Below are the code and all the weights of a small trained network. Each question names an input and a class and asks about switching units off, where a switched-off unit gives its printed mean instead of its output.

import numpy as np


def w(rows, s, z=0):
    codes = np.array(rows[::2]) - 128.0
    scale = np.full(codes.shape[1], s)
    scale[-1] = z or s
    return codes * scale


def norm(h):
    return h / np.sqrt((h * h).mean(-1, keepdims=True) + 1e-5)


def f(y):
    return np.maximum(y, 0)


def log_softmax(a):
    a = a - a.max(-1, keepdims=True)
    return a - np.log(np.exp(a).sum(-1, keepdims=True))


def net(x, mask):
    res = np.array(x, float).reshape(1, 7) / 4 @ E
    u = 0
    for l in range(3):
        y = f(norm(res) @ A[l][:, :-1].T + A[l][:, -1])
        res = res + np.where(mask[u : u + 10], y, B[l][:, -1]) @ B[l][:, :-1]
        u += 10
    return log_softmax(norm(res)[-1] @ U[:, :-1].T + U[:, -1])


A, B = {}, {}
E = w([
[128,128,129,128,127,127],'x0',
[127,126,129,129,127,127],'x1',
[89,173,140,112,235,52],'x2',
[128,128,127,128,129,129],'x3',
[41,138,165,144,114,241],'x4',
[127,128,129,128,127,127],'x5',
[87,201,81,254,85,84],'x6',
],0.0074)
A[0] = w([
[50,211,100,145,85,142,5],'L0N0',
[223,43,178,143,195,151,105],'L0N1',
[205,88,180,89,165,150,144],'L0N2',
[119,158,60,244,124,109,184],'L0N3',
[120,114,133,252,138,134,116],'L0N4',
[66,129,173,130,147,123,7],'L0N5',
[254,120,201,100,88,16,150],'L0N6',
[230,51,153,54,138,113,81],'L0N7',
[201,145,165,118,15,63,60],'L0N8',
[199,14,65,100,68,187,178],'L0N9',
],0.0064,0.0025)
B[0] = w([
[68,32,86,193,135,163,183],'L0N0',
[66,131,120,139,132,186,206],'L0N1',
[87,59,118,144,139,204,220],'L0N2',
[194,196,98,76,68,70,243],'L0N3',
[147,48,55,61,124,150,195],'L0N4',
[115,147,135,115,154,178,144],'L0N5',
[71,125,6,136,127,161,246],'L0N6',
[57,64,56,139,116,170,243],'L0N7',
[254,207,72,126,124,164,181],'L0N8',
[118,220,196,197,13,145,253],'L0N9',
],0.006,0.0053)
A[1] = w([
[123,100,216,139,251,115,90],'L1N0',
[109,82,106,84,189,130,5],'L1N1',
[112,133,245,78,118,139,86],'L1N2',
[89,81,224,91,139,198,214],'L1N3',
[51,146,68,132,174,76,60],'L1N4',
[165,91,105,77,169,64,182],'L1N5',
[127,158,158,85,106,89,88],'L1N6',
[147,130,138,115,81,172,124],'L1N7',
[160,199,136,125,165,99,55],'L1N8',
[90,160,127,148,93,173,157],'L1N9',
],0.012,0.0026)
B[1] = w([
[194,134,2,151,161,188,170],'L1N0',
[81,186,109,16,191,111,183],'L1N1',
[185,174,174,167,144,135,165],'L1N2',
[209,221,138,187,102,59,255],'L1N3',
[58,133,212,44,168,158,223],'L1N4',
[102,69,158,171,108,90,182],'L1N5',
[182,132,140,214,140,78,134],'L1N6',
[118,67,125,142,142,104,206],'L1N7',
[160,49,164,208,91,122,153],'L1N8',
[110,51,133,100,211,115,241],'L1N9',
],0.0071,0.0077)
A[2] = w([
[159,103,96,78,139,169,97],'L2N0',
[129,112,182,158,134,6,18],'L2N1',
[184,110,130,142,40,120,4],'L2N2',
[145,183,128,157,173,69,40],'L2N3',
[52,64,95,166,106,137,79],'L2N4',
[94,179,126,130,192,130,96],'L2N5',
[50,148,181,80,109,154,188],'L2N6',
[96,147,194,179,133,136,115],'L2N7',
[65,144,71,72,206,74,164],'L2N8',
[132,133,103,146,101,192,90],'L2N9',
],0.012,0.0034)
B[2] = w([
[108,57,152,238,103,152,167],'L2N0',
[172,117,228,161,77,216,161],'L2N1',
[104,174,109,64,190,81,186],'L2N2',
[138,111,163,138,156,224,159],'L2N3',
[162,82,123,131,168,248,207],'L2N4',
[82,164,33,68,93,158,184],'L2N5',
[90,156,103,88,175,1,183],'L2N6',
[145,108,142,86,79,54,171],'L2N7',
[137,135,193,129,97,77,254],'L2N8',
[109,98,141,181,157,99,180],'L2N9',
],0.0092,0.0093)
U = w([
[101,18,80,192,134,198,228],'0',
[182,140,248,168,84,97,247],'1',
[11,119,140,33,193,48,138],'2',
[153,241,116,96,208,194,2],'3',
[191,162,30,137,93,28,3],'4',
],0.017,0.0025)

Each question gives the input, the list of numbers given to net, and the class t.
The units are the neurons (one row each of A and B). Each row of codes is followed by its name. A weight is (code - 128) times the scale printed after its matrix; where a second scale follows, it is the last column's (A, B and U).
mask holds one flag per neuron, layer by layer. A switched-off neuron (its flag False) gives its mean, the last column of its row in B, instead of its output. The means were averaged over made-up inputs and are rounded, as every weight is.
A unit's drop is (log p(t) with every unit on - log p(t) with that unit switched off) / (log p(t) with every unit on - log p(t) with every unit switched off).
The circuit of an input: a set's keep is (log p(t) with only the set's units on - log p(t) with every unit switched off) / (log p(t) with every unit on - log p(t) with every unit switched off). Starting from the 12 units with the biggest drops (on a tie, the unit counted first), units are removed one at a time, each time the one whose removal leaves the highest keep (on an exact tie, the one counted first), for as long as the keep stays at least 0.8.
units of the circuit, in order: the units of the circuit, biggest drop first
most important unit: the unit with the biggest drop
k most important neurons: the k neurons with the biggest drops, biggest first
k most important neurons of layer l: the k neurons of layer l with the biggest drops, biggest first
drop of u: that unit's drop, to one decimal
input [0,6,6,3,1,6,-6], class 3: units of the circuit, in order : [L1N3 L1N0]
input [-2,8,0,-8,1,1,-1], class 1: most important unit : L0N6
input [1,-1,3,-1,1,-3,0], class 3: 2 most important neurons : [L0N3 L0N6]
input [-2,3,-3,0,0,7,6], class 4: 2 most important neurons : [L0N3 L0N7]
input [-4,0,7,8,5,-7,-1], class 3: 2 most important neurons : [L1N0 L0N6]
input [1,3,5,-2,2,2,-7], class 3: units of the circuit, in order : [L1N3 L1N0]
input [-1,1,7,1,-8,-7,1], class 1: 2 most important neurons : [L2N1 L1N8]
input [-1,-1,5,3,1,5,-3], class 3: 2 most important neurons : [L0N6 L1N0]
input [5,0,-5,1,0,-4,5], class 4: 4 most important neurons : [L0N3 L0N7 L0N2 L2N2]
input [-8,8,1,4,4,4,-8], class 3: 2 most important neurons : [L1N3 L2N8]
input [-6,6,-7,-7,-1,0,5], class 4: 2 most important neurons : [L0N3 L2N2]
input [3,-6,0,0,0,6,-3], class 0: 2 most important neurons : [L1N4 L0N7]
input [0,-3,-7,-3,-1,7,7], class 4: 3 most important neurons : [L0N3 L2N2 L0N7]
input [5,-6,1,0,1,3,-1], class 3: 2 most important neurons : [L0N6 L0N9]
input [6,4,3,0,-1,5,1], class 1: most important unit : L0N7
input [7,-7,-7,7,0,-6,7], class 4: 4 most important neurons : [L0N3 L0N7 L2N2 L0N2]
input [2,-4,-8,-4,0,3,3], class 4: 2 most important neurons of layer 0 : [L0N7 L0N8]
input [-4,-5,-5,8,-6,1,0], class 0: 2 most important neurons of layer 0 : [L0N6 L0N7]
input [7,-1,-1,-2,-1,-8,-6], class 0: drop of L0N7 : 3.6
input [4,2,-7,-8,-8,-3,-1], class 0: units of the circuit, in order : [L1N3]
input [-6,4,3,4,-7,6,1], class 1: drop of L1N5 : 0.1
input [-4,-8,-8,1,-1,-4,2], class 4: drop of L2N2 : 0.3
input [4,-8,1,-5,2,0,-4], class 3: 2 most important neurons of layer 0 : [L0N6 L0N3]
